Below is a small trained network, with its code and all its weights. Each question gives an input and a class and asks what happens when units are switched off, that is, made to give their printed mean instead of their output.

import numpy as np


def w(rows, s, z=0):
    codes = np.array(rows[::2]) - 128.0
    scale = np.full(codes.shape[1], s)
    scale[-1] = z or s
    return codes * scale


def norm(h):
    return h / np.sqrt((h * h).mean(-1, keepdims=True) + 1e-5)


def f(y):
    return np.maximum(y, 0)


def log_softmax(a):
    a = a - a.max(-1, keepdims=True)
    return a - np.log(np.exp(a).sum(-1, keepdims=True))


def net(x, mask):
    res = np.array(x, float).reshape(1, 5) / 4 @ E
    u = 0
    for l in range(3):
        y = f(norm(res) @ A[l][:, :-1].T + A[l][:, -1])
        res = res + np.where(mask[u : u + 5], y, B[l][:, -1]) @ B[l][:, :-1]
        u += 5
    return log_softmax(norm(res)[-1] @ U[:, :-1].T + U[:, -1])


A, B = {}, {}
E = w([
[102,134,98,162,186,141],'x0',
[254,66,173,92,155,202],'x1',
[121,152,123,154,121,165],'x2',
[201,23,121,218,75,113],'x3',
[124,121,125,124,140,120],'x4',
],0.0097)
A[0] = w([
[83,83,152,88,147,185,3],'L0N0',
[189,70,127,66,173,224,174],'L0N1',
[64,33,35,143,131,111,158],'L0N2',
[141,50,167,253,85,100,158],'L0N3',
[37,228,147,41,85,141,247],'L0N4',
],0.0064,0.0024)
B[0] = w([
[145,102,230,91,135,169,139],'L0N0',
[118,147,240,118,211,254,245],'L0N1',
[70,217,101,152,94,168,183],'L0N2',
[127,41,81,167,117,139,230],'L0N3',
[159,99,140,146,221,29,254],'L0N4',
],0.0085,0.0063)
A[1] = w([
[124,208,154,1,148,196,4],'L1N0',
[215,78,81,110,92,201,43],'L1N1',
[87,72,24,153,2,79,74],'L1N2',
[107,240,133,93,167,203,60],'L1N3',
[196,97,65,140,92,18,218],'L1N4',
],0.0075,0.0026)
B[1] = w([
[192,141,144,53,58,188,224],'L1N0',
[28,75,107,144,208,95,219],'L1N1',
[130,183,63,173,23,245,252],'L1N2',
[122,155,200,61,84,151,219],'L1N3',
[87,212,88,155,173,182,240],'L1N4',
],0.011,0.0043)
A[2] = w([
[152,88,130,100,147,157,177],'L2N0',
[82,203,105,146,136,159,255],'L2N1',
[151,106,103,193,122,176,208],'L2N2',
[78,89,37,193,113,171,167],'L2N3',
[124,9,146,181,132,195,130],'L2N4',
],0.012,0.0033)
B[2] = w([
[128,84,206,175,165,194,202],'L2N0',
[149,150,124,78,87,70,247],'L2N1',
[118,68,72,176,123,125,225],'L2N2',
[172,144,151,82,112,185,254],'L2N3',
[98,103,125,166,153,11,253],'L2N4',
],0.012,0.0087)
U = w([
[90,227,111,16,128,32,141],'0',
[122,170,6,165,10,173,101],'1',
[178,170,240,33,173,241,1],'2',
[132,22,136,194,184,150,246],'3',
],0.016,0.00061)

Each question gives the input, the list of numbers given to net, and the class t.
The units are the neurons (one row each of A and B). Each row of codes is followed by its name. A weight is (code - 128) times the scale printed after its matrix; where a second scale follows, it is the last column's (A, B and U).
mask holds one flag per neuron, layer by layer. A switched-off neuron (its flag False) gives its mean, the last column of its row in B, instead of its output. The means were averaged over made-up inputs and are rounded, as every weight is.
A unit's drop is (log p(t) with every unit on - log p(t) with that unit switched off) / (log p(t) with every unit on - log p(t) with every unit switched off).
The circuit of an input: a set's keep is (log p(t) with only the set's units on - log p(t) with every unit switched off) / (log p(t) with every unit on - log p(t) with every unit switched off). Starting from the 12 units with the biggest drops (on a tie, the unit counted first), units are removed one at a time, each time the one whose removal leaves the highest keep (on an exact tie, the one counted first), for as long as the keep stays at least 0.8.
circuit, biggest first: the units of the circuit, biggest drop first
top k neurons: the k neurons with the biggest drops, biggest first
top k neurons in layer l: the k neurons of layer l with the biggest drops, biggest first
drop when u is switched off: that unit's drop, to one decimal
input [-2,0,8,2,-1], class 1: circuit, biggest first : (L0N1)
input [6,-7,-8,2,3], class 1: circuit, biggest first : (L0N1 L1N2)
input [3,0,8,-3,3], class 0: top 2 neurons : (L0N1 L0N4)
input [-3,5,5,1,2], class 3: top 2 neurons : (L2N4 L2N3)
input [5,0,4,-4,2], class 0: top 2 neurons : (L0N1 L0N4)
input [-5,-1,4,-6,-6], class 0: top 2 neurons : (L0N4 L0N1)
input [-7,-1,8,0,-7], class 0: top 2 neurons in layer 1 : (L1N2 L1N4)
input [-4,-1,8,-4,7], class 0: drop when L0N4 is switched off : 0.8
input [5,-6,4,-1,-8], class 0: drop when L0N3 is switched off : 0.2
input [-2,0,2,-5,3], class 0: drop when L0N4 is switched off : 1.2
input [4,0,-4,6,-1], class 1: top 2 neurons : (L0N1 L1N2)
